Here is a tiny trained network, its code and every weight. The questions are about switching its units off for an input and a class, where a switched-off unit gives its printed mean instead of its output.

import numpy as np


def w(rows, s, z=0):
    codes = np.array(rows[::2]) - 128.0
    scale = np.full(codes.shape[1], s)
    scale[-1] = z or s
    return codes * scale


def f(y):
    return y / 2 * (1 + np.tanh(0.7978845608 * (y + 0.044715 * y**3)))


def log_softmax(a):
    a = a - a.max(-1, keepdims=True)
    return a - np.log(np.exp(a).sum(-1, keepdims=True))


def net(x, mask):
    res = np.array(x, float).reshape(1, 7) / 4 @ E
    y = f(res @ A[0][:, :-1].T + A[0][:, -1])
    res = res + np.where(mask, y, B[0][:, -1]) @ B[0][:, :-1]
    return log_softmax(res[-1] @ U[:, :-1].T + U[:, -1])


A, B = {}, {}
E = w([
[206,121,252,41,99,198,209,170,21,186,39],'x0',
[126,158,156,101,86,132,170,87,175,124,164],'x1',
[164,162,125,127,163,149,124,150,160,143,154],'x2',
[111,104,136,119,125,116,121,139,137,125,111],'x3',
[134,159,108,131,129,163,120,131,127,144,143],'x4',
[226,51,67,168,106,92,103,11,208,221,23],'x5',
[114,137,112,138,120,122,138,143,110,158,134],'x6',
],0.011)
A[0] = w([
[170,92,78,76,127,125,80,57,152,211,74,56],'neuron 1',
[25,197,206,84,153,143,128,224,69,33,194,3],'neuron 2',
[107,140,136,115,50,144,49,169,149,130,101,66],'neuron 3',
[103,98,87,178,147,81,132,159,196,55,147,148],'neuron 4',
[147,145,134,153,171,3,117,110,170,104,188,116],'neuron 5',
[162,122,209,125,134,180,142,171,164,146,55,121],'neuron 6',
[202,119,225,46,133,162,172,142,65,205,66,133],'neuron 7',
[225,108,252,57,116,219,174,140,54,184,36,166],'neuron 8',
[144,159,164,127,167,113,115,148,175,131,122,55],'neuron 9',
[87,157,78,115,94,126,70,136,95,203,76,30],'neuron 10',
[55,145,31,176,157,68,3,48,219,77,203,157],'neuron 11',
[216,83,104,178,98,117,124,34,200,246,40,82],'neuron 12',
[190,128,104,139,144,52,140,115,160,198,96,59],'neuron 13',
],0.0072,0.0032)
B[0] = w([
[150,52,145,93,115,180,118,166,123,60,107,188],'neuron 1',
[186,114,162,77,168,241,164,171,67,63,171,216],'neuron 2',
[121,116,110,97,165,119,118,137,44,137,106,125],'neuron 3',
[120,152,170,200,90,146,84,76,157,161,103,180],'neuron 4',
[120,156,101,88,131,98,159,103,98,144,129,171],'neuron 5',
[91,178,149,138,87,153,152,124,155,143,64,175],'neuron 6',
[101,181,113,149,141,99,83,104,159,163,100,228],'neuron 7',
[93,201,40,170,98,126,98,67,135,199,60,255],'neuron 8',
[107,119,137,128,159,158,102,151,171,143,132,128],'neuron 9',
[144,94,107,106,156,157,106,91,118,114,105,136],'neuron 10',
[60,172,46,154,124,73,85,117,193,181,134,250],'neuron 11',
[176,73,163,93,171,190,161,167,124,1,160,233],'neuron 12',
[138,91,126,108,172,173,195,144,95,137,128,169],'neuron 13',
],0.01,0.021)
U = w([
[71,176,54,146,99,52,86,79,157,247,61,248],'0',
[151,99,150,86,133,173,158,187,115,6,115,8],'1',
],0.011,0.0013)

Each question gives the input, the list of numbers given to net, and the class t.
The units are the neurons (one row each of A and B). Each row of codes is followed by its name. A weight is (code - 128) times the scale printed after its matrix; where a second scale follows, it is the last column's (A, B and U).
mask holds one flag per neuron, in row order. A switched-off neuron (its flag False) gives its mean, the last column of its row in B, instead of its output. The means were averaged over made-up inputs and are rounded, as every weight is.
A unit's drop is (log p(t) with every unit on - log p(t) with that unit switched off) / (log p(t) with every unit on - log p(t) with every unit switched off).
The circuit of an input: a set's keep is (log p(t) with only the set's units on - log p(t) with every unit switched off) / (log p(t) with every unit on - log p(t) with every unit switched off). Starting from the 12 units with the biggest drops (on a tie, the unit counted first), units are removed one at a time, each time the one whose removal leaves the highest keep (on an exact tie, the one counted first), for as long as the keep stays at least 0.8.
circuit, biggest first: the units of the circuit, biggest drop first
unit that matters most: the unit with the biggest drop
k most important neurons: the k neurons with the biggest drops, biggest first
drop when u is switched off: that unit's drop, to one decimal
input [3,2,3,7,-3,-3,-3], class 0: circuit, biggest first : neuron 12
input [6,-8,-4,-3,-4,8,3], class 1: 2 most important neurons : neuron 12; neuron 1
input [1,-1,-7,-7,6,-2,-5], class 1: 3 most important neurons : neuron 11; neuron 8; neuron 7
input [8,2,-6,0,-3,-7,-1], class 0: 2 most important neurons : neuron 8; neuron 7
input [-3,0,-2,5,-3,-5,-4], class 1: 2 most important neurons : neuron 2; neuron 8
input [6,3,-6,-1,-8,-6,-2], class 0: 2 most important neurons : neuron 8; neuron 12
input [6,7,-8,-6,5,-6,5], class 0: 2 most important neurons : neuron 8; neuron 12
input [2,-4,-4,3,4,-4,5], class 1: 2 most important neurons : neuron 2; neuron 11
input [-5,-6,2,-1,0,-6,2], class 1: 3 most important neurons : neuron 2; neuron 8; neuron 7
input [6,-1,-1,6,3,-5,3], class 0: drop when neuron 12 is switched off : 0.5
input [8,8,-5,-3,2,-5,-2], class 0: drop when neuron 8 is switched off : 0.9
input [8,-1,5,0,-6,-5,4], class 0: drop when neuron 8 is switched off : 0.6
input [3,-5,-2,2,6,8,3], class 1: drop when neuron 12 is switched off : 0.1
input [-1,3,-7,3,3,-2,2], class 1: unit that matters most : neuron 8
